Each row is followed by one of two labels, saying whether the row has a hidden trait. Each part has a new trait and two new labels.
[ -2   4  16  -8 -22   3   5  -3  36  -6   6   3   7  19   0  40  32   4
  32  16   6   7 -26]
<67>
[  2   0   9  -2  -8  -4   3   8  24  -2   4   2   6   7   2  23  37   5
  32  -4   2  -3 -28]
<61>
[ -4   2  11  -2   0   0   9 -15  15  -4   5   1   2  14   3   4   1   7
  28  14   2   9  -6]
<67>
[ 19  -8 -16 -11 -51  10   6  50  13  -6   7  31  -4 -26  -4  63  25 -26
  56 -16   9 -15 -35]
<61>
[ -7  -3   4  -4 -15  -2  13  -2   7  -5   3   3   0  10  -7  29   1  -1
  30   8   2  11  -1]
<67>
[ 0  2 18 -1 -9 -7 16 -1  5 -4  5  1  1 19 -1  7 -4  1 24  5 -2  7 -2]
<67>
[-12  -3   1  -6  -3  -1   7  -2  10  -3   0  -2   0  13  -6  22  -2   5
  32  25   2   9  -2]
<67>
[ 10  -3  17  -5 -21 -15  16  11  26  -7   9  12   9  11   3  34  38   1
  30 -15   0   0 -31]
<61>
[  9  -1   7  -8 -26 -13   9  20   9  -3   5   8   0   7  -1  25  15  -6
  32  -8   0  -4 -13]
<61>
[ -4  -5  -3  -6  -8  -8  11   2  -2  -2   2   2  -5   0  -7  12 -12  -3
  30   7  -1   7  14]
<67>
[  0  -1  18   0   0  -4   8  14  19  -2   8   2   6  13   5  14  22   5
  25  11   1  -3 -26]
<67>
[ -1  -5  -5   5   0  19  -6 -13  30  -4   3  11   6 -15   2  33  34   5
  36  -7   7   2 -32]
<61>
[ -4   0   5  -5 -14   0  11 -17  -3  -7  -3   4  -5  11  -4  16 -21   0
  30  11   0  13   6]
<67>
[  2  -4   2  -5  -2  -7   8   6  14  -3   7   6   4   4   2  14  14   3
  32   9   2   1 -11]
<67>
[  8   2   2   3   3   9  -4  -6  21  -2  10   7   4  -9   7   9  31   1
  36 -10   6  -3 -19]
<61>
[  6  -4  -2  -5 -16 -26  22  10 -56   0 -12  -1 -21   6  -8 -26 -63 -13
  22  -9 -12   5  46]
<61>
[  5   3   8   1   0  -1  -1  -1  16  -1   4   2   2   2   4   5  15   2
  30  -5   2  -2 -15]
<61>
[ 14   1  16  -3 -10 -18  16   5   5  -4   9   8   3   9   6   1  10  -1
  24 -15  -3   0  -7]
<61>
[  7   3   8   0   1  -1   1  -4  15  -1   8   4   3   2   6   1  20   2
  28  -7   2  -2 -13]
<61>
[  4  -5  -4  -2 -11  -7   8   3 -13  -3  -5   6  -8  -1  -3   6 -16  -4
  32  -8  -3   2   5]
<61>
[  9   1   0   5   6   6   2 -15   2  -2   3   9  -2  -7   9 -11   0   0
  31 -10   2   1  -4]
<61>
[ -1  -2   8  -2  -2 -12   7  -5  11  -3   0   0   3  10   1   6  17   7
  24  -7  -2   3  -9]
<61>
[ -1   0  12 -10 -13 -19  17   8  -4  -3   3  -1  -2  23  -3   4 -17   1
  21  18  -3   7  12]
<67>
[  4   2  13  -4  -6 -17   7  11   7   0   5  -2   2  13   1   2  15   1
  25  -8  -2  -2  -7]
<61>
[ 10  -3  -3   4  -3  13   3 -12  18  -5   8  16   3 -17   6  17  23  -1
  36 -14   6   0 -20]
<61>
[  4  -4   6  -1  -7  -9  11  -2   8  -4   1   6   2   4   1  13  12   0
  25 -12  -2   4 -10]
<61>
[ -1  -2   6  -2  -6  -3   3   0  19  -3   3   2   4   6   0  21  27   5
  29  -5   1   2 -18]
<61>
[  4  -1   2  -1 -22   1   9   9   7  -4   5   9  -1  -1  -4  28  11  -8
  29  -9   2   1 -10]
<67>
[  8  -4   1   5   7   0   6 -16  -1  -4   0   9  -2  -9   6  -3  -2   2
  29 -15   0   3  -5]
<61>
